Each row, then the tier of its hidden value
[ 111  424  -52  349   74    8 -252  -89  282  -60   94  -97  168 -404
   43 -133  -47  107 -330 -176 -258  117 -310 -233   68 -272  -42  136
   73   64 -343    5  -65  159   52  -97 -256  141   47   27  436  263
  131   57   23  -50  176  309] => R
[ 240  241  115   53  422  161   14  180  189  121   -9 -564 -117 -311
  294   36  184  300  -54  -84 -560  -99  210 -292   39   80  162  301
    0 -143 -131  -78  176 -184 -188  -36 -313  -69  257 -145 -112  416
   29  162   89 -222  -95  395] => B
[ 137  -45 -297  -15   31  278  453  -59  -55  355  383   -7  253 -320
   35  -88   54  192  176 -110  404 -165   94  226  217  -26   47 -326
 -125  213  306  152  190 -351 -323  266   69 -233    1  278  166  -29
  274   57   95 -242 -213 -277] => T
[ -67  -73 -240  201  -12  540  202  -45  -49  389   79   78  177  -81
 -184  176   61   94  151   17  -28  340  -17  -37  344 -263  180 -131
    2  275  -33  494  -95 -125 -207  213   78  102   -3   60   34  126
  228   38  141  -57  114 -170] => U
[-121   28 -111   72  155  510  202  -71  -97  344   53   50  -88  -15
 -309  298   44   59  176   71  -17  394 -145  -26  450 -165  177  -89
  -67   92  107  481 -297  -43 -180  128   71  -32  -11  -26  119  285
  304  106  202 -149  213 -318] => U
[-486  257   19  346 -217   69  123 -186  193 -564   36  137  -16  164
    9  222 -123   11   15  -16  -61  -67  -71  196  -34 -267 -156  -48
  -55   31 -353   70  216  118   35 -182   41    7 -180 -127  -38  113
 -187 -167   85 -103  104   11] => P
[ 347  -56 -109 -346  150 -127  175   69  -97  380  134   44  -51  -38
   14 -240   95 -218 -176  153  123  -23  156  -77  -22  126  -94  169
 -140 -250   62 -336  -24 -202  267  212  -76   52    7  -59  192  -13
  -24    8  116  117 -241 -285] => H
[-132   55 -100   30  129  358  181 -189 -120  392   50   47   16    1
 -372  211  -21  -70  176   34  -48  347 -223  -31  380 -100  102    9
   43   95  100  311 -294  -10 -128  193   71 -156   25   71  291  260
  286   59  179  -71  153 -323] => H
[  87  -72 -293 -150 -290    5   65 -157 -229  258 -303 -223  242   42
 -182 -285  -28 -228  -78   30 -380 -158  140  -36  -12  224 -334  -66
    6   85 -339  -56  295  122 -312  442   19  -20  168  -92  -10  231
 -214 -289 -357  -82 -385 -133] => R
[-284  253  257  306 -288  372   11  -65  100 -545    8  400   43  230
  175  327 -132 -118  -47   60    8  131 -311   33  -36 -480  -64   44
 -110  109 -465  189 -105  182   64 -263  191  168 -158 -301 -145    9
 -285  -12  112  121  370  178] => H
[ -43   84 -107  -63  122  -21 -214  -10   13  283   69  190  -72 -300
  -55 -204 -215 -143  -53  141  -35   22  510    8  -16  188  -12 -152
 -220    4  158  209  111   -1   83   62 -139  670 -248    0  166  135
    5   38  -22 -105  -44 -510] => N
[ 147  300  -37  353  -16   14 -158  -10  243  230  152 -241  168 -305
   95 -281  -77  175 -338 -266 -439   21 -220 -228  -28 -135   33  375
  266   45 -453 -325   57   58   -2   20 -243 -133  314   61  258  115
   -7  -41  -52  -47   83  395] => T
[-403  306  195  158 -134    5  126 -232  155 -602  -12  154  108  221
   99  241  -62 -159   47  -44  -64 -177 -151   71 -156 -262 -170   61
    6  -69 -265  -88  129  117   83 -182  106 -132  -86 -143   42   98
 -299  -36  176  109   85  145] => N
[-689   99 -197    4  112   32   49  -12  145 -684  210 -159   79  -62
  159   78  434  348 -120 -466  -92 -390  378 -123   64 -322   13 -388
 -129 -360   56   -6  339 -214   16 -163  124 -203  147   78 -233   -6
 -497  130  416  406   87  188] => G
[  72  -30   30 -204 -143  469  -97  104 -513  -90 -260  -26  118   72
  170  -31  -65 -272   88  165  -47   97    1 -320   48   95 -131  -85
 -142  171 -151  171 -369  -62 -294   77  274   75  142  -88 -379  255
  -45  120 -187   -4   26   25] => U
[-379  281  -60  287 -193   61  206 -150  209 -731 -104  142   -6  199
   44  301  -20  -54   -8   80  137  -27 -112  130  -62 -342 -195 -176
  -85  -34 -299  208  119  198  117 -219   55  123 -253 -276  -56  210
  -80  -67  208  -82   41   13] => V
[ 121  400  127  261  154  113 -179   33  129  -38  153 -208   25 -366
  233 -114 -142  140 -146 -127 -217   16 -205 -220    8  -46   42  255
   83   71 -207 -143 -141  -16  -75 -165 -189  -66  144   70  180  274
  181  146  -11 -227  152  324] => T
[  62   56 -293 -137 -200    3   78 -167 -163  143 -233 -209  200 -114
 -133 -280 -107 -135  -51  -46 -160 -254  189   35  -29  279 -305 -284
  -68   59 -105   38  297  140 -349  317    5  -10  148  -44   49  265
 -119 -182 -284 -198 -361 -270] => N
[ -16  -34 -139 -251 -203   90  -13  -51 -383  164 -105 -131  -25   43
 -141 -268  -42 -161  -78   39 -210 -154   23  -20  130  251 -291  -68
 -139  -22 -180 -133  -12   47 -339  280  120 -163  159  -44  -77  226
 -147 -150 -364 -194 -152 -196] => U
[ 428   -2   -9 -341  165  -23  137   77  -76  281   29  137   13  -59
  112 -125   55 -305 -121  239  169   31  152 -121  -80   68  -73  115
 -195 -170   74 -137  -71 -138  259  146  -56  265  -85 -166  160   38
  -17   96  152  153 -203 -250] => T
[-523  227 -133  119  100   64   33 -192  338 -578   31  -76  256 -110
   31  226  363  227 -117 -418 -259 -255  196 -102   57 -450  -12 -363
  -99 -223  -75  256  434   27   -8  -92   15    8   49  -65   57  106
 -483   71  408  443   93  206] => B
[-447  259 -115  297 -198  116   63 -125  207 -693  -48  134  111  134
   38  197   62   33 -163 -155   48   -1 -122  -44  -38 -449 -118 -219
  -20  -91 -324  150   68  176  163 -225  104   55  -37 -176  -56   81
 -252  -22  279  216  180  115] => G
[ 102 -215 -320  121 -194  441  484   80 -153  349  345   73  308 -111
  155  -78   65  156  220   21  390  -50  119  169  154 -148   89 -182
  -24  367   54  126  111 -441 -300  276  179 -152    0  238 -163 -147
  256   12   26 -236 -189  -90] => G
[ 378  -30  -79 -435  131 -136  180   56 -180  366   58  147 -160  122
 -117 -197   97 -365 -248  243  231  124  -82 -133   27   86 -141  221
 -132 -368   50 -378 -318  -70  397  183  -11   -6   21 -170  270   32
   33   44  163  169 -141 -375] => D
[-101    1 -132 -135 -186  270 -110   31 -483  -67 -127 -111  109  -58
  103 -254 -220 -168   61    0   32  -69  157 -184  -14  291 -174 -204
  -65  163  -36   -3 -191  -90 -298   84  229  -60  203  139 -295  183
  -19   20 -241 -118  -77 -170] => P
[ -79   27  -83 -310  -99   21  -84 -173 -320  202 -128 -136   77  -58
 -191 -236  -31 -208   -3  -15 -334 -248  104  -21  119  280 -283 -113
 -131  -20  -52  -37   96   96 -408  326   84  -98  110   -3   89  292
 -197  -94 -338 -135 -172 -208] => B
[ 150  -98 -279  -72 -488  130   83  -21 -343  256 -293  -67  149  198
 -117 -338 -153 -291 -156  131 -134   -1  -61  -64  -62  173 -313   19
   94  122 -459 -154  -23  191 -214  352  143  -36  220 -182 -179  135
 -111 -258 -382 -146 -255 -135] => V
[ 353  109  -21   43  248  118  171  266  119   91  104 -484  -89 -213
  360  -70  286  296 -120   10 -311 -138  123 -212   43  -20   66  309
  -36 -118 -237 -237  151 -297 -130   25 -249 -138  187 -131 -186  275
   97   97   25 -281 -195  456] => G
[ 431   -2  208 -438  176  -96  161   26 -111  455   98  207 -118   79
   28  -86   55 -409  -50  362    5  -33   22  -12  -32  109 -112  389
 -204 -225   28 -317 -112 -112  194  215  -63  135 -153 -227  263   69
  -47   60   19   11 -172 -218] => N
[ -43    7 -320 -140 -285   27   35  -43 -322   43 -245 -224  -11   39
 -135 -324 -131 -140 -116   26  -89 -154  117  -22    4  322 -321 -206
  -30  -19 -192  -87   48  153 -277  236   88  -93  194  -90 -158  277
  -63 -182 -318 -266 -269 -277] => V
[-150   29 -221   99    5  285  212 -258  -23  510   52   46  175  -55
 -409   82  -64  -38  139  -76  -92  219 -101   55  286  -78   81  -84
  125  151   70  293  -38   43 -179  299   46 -123   77  111  339  165
  181  -37  125  -51   37 -369] => B
[ 162  -91 -322   24  -17  262  497 -134   15  366  250   -7  429 -245
    3   -3  151  101  236  -38  242 -151  112  201  181 -139    9 -272
  -75  296  172  254  324 -319 -337  373   40 -116  -75  217  200   11
  228    3   85 -170 -312 -142] => B
[-121  -47 -275  -25   42  -35 -224   63  -89  249  107   86  -18 -275
  -14 -337 -168  -79 -100   74  -30   39  602  -73  -27  208  -19 -142
 -143   31   71   69  123 -154  134   97  -98  570 -143  147    5   34
  -18  -30  -36  -14 -100 -442] => P
[ -34   58 -274  171   88  492  283  -87  -29  279   59   -6  145 -139
 -191  176  -32  113  131  -92  202  336 -106  -57  293 -160  183 -247
   50  174  153  439 -192  -83 -119  112   77  -96  124  104  132  163
  335  104  303  -37   94 -316] => H
[-193   83 -203  -59  120  -52 -282   61  -90  190  250  104 -116 -392
   15 -401 -285    0 -156  -97  137  -33  539  -53  -35  296   34 -232
 -143  -76  271  -30   12 -124  152  -40  -61  398  -28  232   80  -14
  -18   73   49    0   32 -560] => R
[  -7    7 -341 -160 -268   51   22  -25 -255  120 -176 -207   -4    3
 -174 -344  -16  -51 -253  -96 -123 -150   38  -57   74  201 -274 -228
  -38 -118 -208 -104   48  190 -257  257   86 -144  285 -132  -94  209
 -161 -156 -255 -129 -181 -229] => V
[  -6  -60 -318   11  -34  -59  -76   71 -116  194  104   58  110 -264
  129 -396 -268 -131  -24   98  181  -25  616  -41 -186  283  -53 -142
  -59  135   89  -47  163 -249  164   95  -69  471 -109  228  -54  -40
   74  -49  -22  -57 -262 -430] => H
[-122  -42  -79 -203 -173  299 -167   55 -521  -24 -183 -108   58   33
   45 -205 -103 -203   29   42 -136  -25  113 -257   58  230 -170 -113
  -76   91 -114   10 -264  -46 -313  124  244  -38  212   39 -326  233
 -100   38 -262  -55  -10  -82] => D
[  37 -100 -346  -18  -93  228  512    2 -162  301  325  -29  101  -81
  -16 -134   25  133  129  -47  468 -115   26  207  170   29    5 -213
   -6  103  205  -58   26 -307 -208  237  146 -394   93  214    4  -45
  289    6   90 -281 -213 -311] => V
[   7  -35 -234 -202 -313  -28   58 -110 -293  194 -184  -90  -10  132
 -250 -277  -24 -233 -141  113 -202 -138  -47   49   96  191 -367  -40
  -61  -45 -294 -133   48  202 -269  353   80  -88   75 -168   16  250
 -120 -229 -372 -233 -233 -217] => V
[  83  434 -224  407   -8  -51 -235  -69  364   55  237 -179  187 -545
   26 -369  -91  323 -513 -459 -193  -34 -236 -163   35 -206  -10  -21
  143  -15 -298 -156  106  179   24  -74 -274  -33  281  124  448  101
   22   -6   20  -24  153  212] => T
[  34  -82 -244 -231 -278    5   67  -94 -355  151 -173 -145   86   75
 -156 -286    4 -224  -46  121 -196 -196   63   22   82  231 -375  -87
 -117   42 -244 -111  110   47 -341  370   91  -89   64  -55  -50  248
 -103 -217 -409 -241 -312 -165] => D
[ 317   70   71 -505  431  -70  188   62 -123  167   32  -33 -240  -97
   66   11  106 -232   32  274  164  -71  252  -63   36  259  -69   41
 -331 -329  351  -80  -89 -199  150   76  -97  125 -140 -162  160  260
   93  188  205  -51 -234 -389] => T
[-436  116  -46   78   38   73   72 -107  224 -467  155  -59  304  -12
  164  137  395  178 -110 -389 -268 -271  124 -155    5 -463   10  -94
   -9 -190 -183  -42  347 -149   36  -43   81 -177  133   18  -37  -54
 -521   64  362  518   85  397] => R
[-388   41 -187  116   24  167  166  -30  224 -618  -32 -144  352   63
  218  236  509  193  -80 -304 -224 -183  236 -249  -16 -531    7 -215
  -38 -164 -241  138  373 -191   69  -54   83  -39  119  -78 -243   18
 -474   65  434  542  -19  444] => U
[-452   52  -77  109  -14  238   45   -6  137 -645   62   77  308   68
  241  248  427  111  -61 -231 -102 -110  156 -241   18 -589   28 -203
  -96 -107 -200  190  163 -177   97 -133  173   82    1  -53 -230  -36
 -441  149  409  546  160  404] => D
[-583  160 -253  237  -12   81   46 -113  235 -639   -8 -144  241  -68
  115  116  184  232  -70 -382 -141 -198  348 -117  -64 -296  -13 -371
   -5 -114 -121  170  416  -74   54 -143   44   12  107   47 -174   50
 -389   -8  363  354    8  122] => H
[  16 -245 -318   10 -123  435  396   86 -218  401  363   64  267 -123
   89 -106  127  155  189  -46  329  -52  165   94  215 -119  120 -207
  -36  267  146  116   40 -444 -297  294  216 -179   62  268 -152 -145
  183   69   63 -118 -121 -139] => G
[ 304 -193 -267    9  -61  429  558   54  -81  476  321  -26  363 -134
  139  -38  200  169  147  -65  275  -53   14   90  180 -187  115  -91
  -18  249   53   51  155 -442 -274  350  120 -302  138  173  -28 -144
  170   27  122  -61 -226   -3] => H
[  31  325 -225  263   78 -142 -134  -17  206  -73  180 -268   97 -391
   67 -289   55  208 -321 -214 -148  -76 -133 -192   53 -130  -78   84
  115  -50 -225 -209   10   13   32  -47 -244  -61  114  135  312  243
  189   53   15 -171   -2  277] => V
[ -38   88 -391  282   42  481  184 -139  107  293  -23  -27  270 -263
 -248  146   -4  174   45 -167   52  342  -33  -74  302 -247  172 -376
   51  239   58  633  -12   38 -171  163   -7  126   95   66  204  203
  271   52  264    4   79 -279] => R
[-108  348 -105  321  115 -129 -346 -153  267   63  207 -199  286 -505
   15 -277    1  162 -245 -309 -468  -87  -46 -229   53 -169  -18  153
  162   87 -245 -106  143   26  -55   17 -274   81   81  264  468  218
   35   47  -40  -20   94  356] => B
[-399  221 -154   35  150   99  109 -108  266 -688   94  -71  201 -130
  123  226  426  256 -152 -391  -13 -243  117 -123   97 -469  -31 -435
 -207 -276    8  222  298  -69   42 -155   54  -68   47  -55   20   83
 -390  141  467  439   91  194] => H
[  54  403  -39  317   90   -7 -190  -25  265   39  164 -220  -57 -344
   -2 -183  -61  242 -379 -243 -334   53 -271 -157  109 -136   -8  204
   81  -83 -339 -180  -23  141   11 -103 -273  -85  195   -7  327  245
   65   -8  -14 -164  182  226] => H
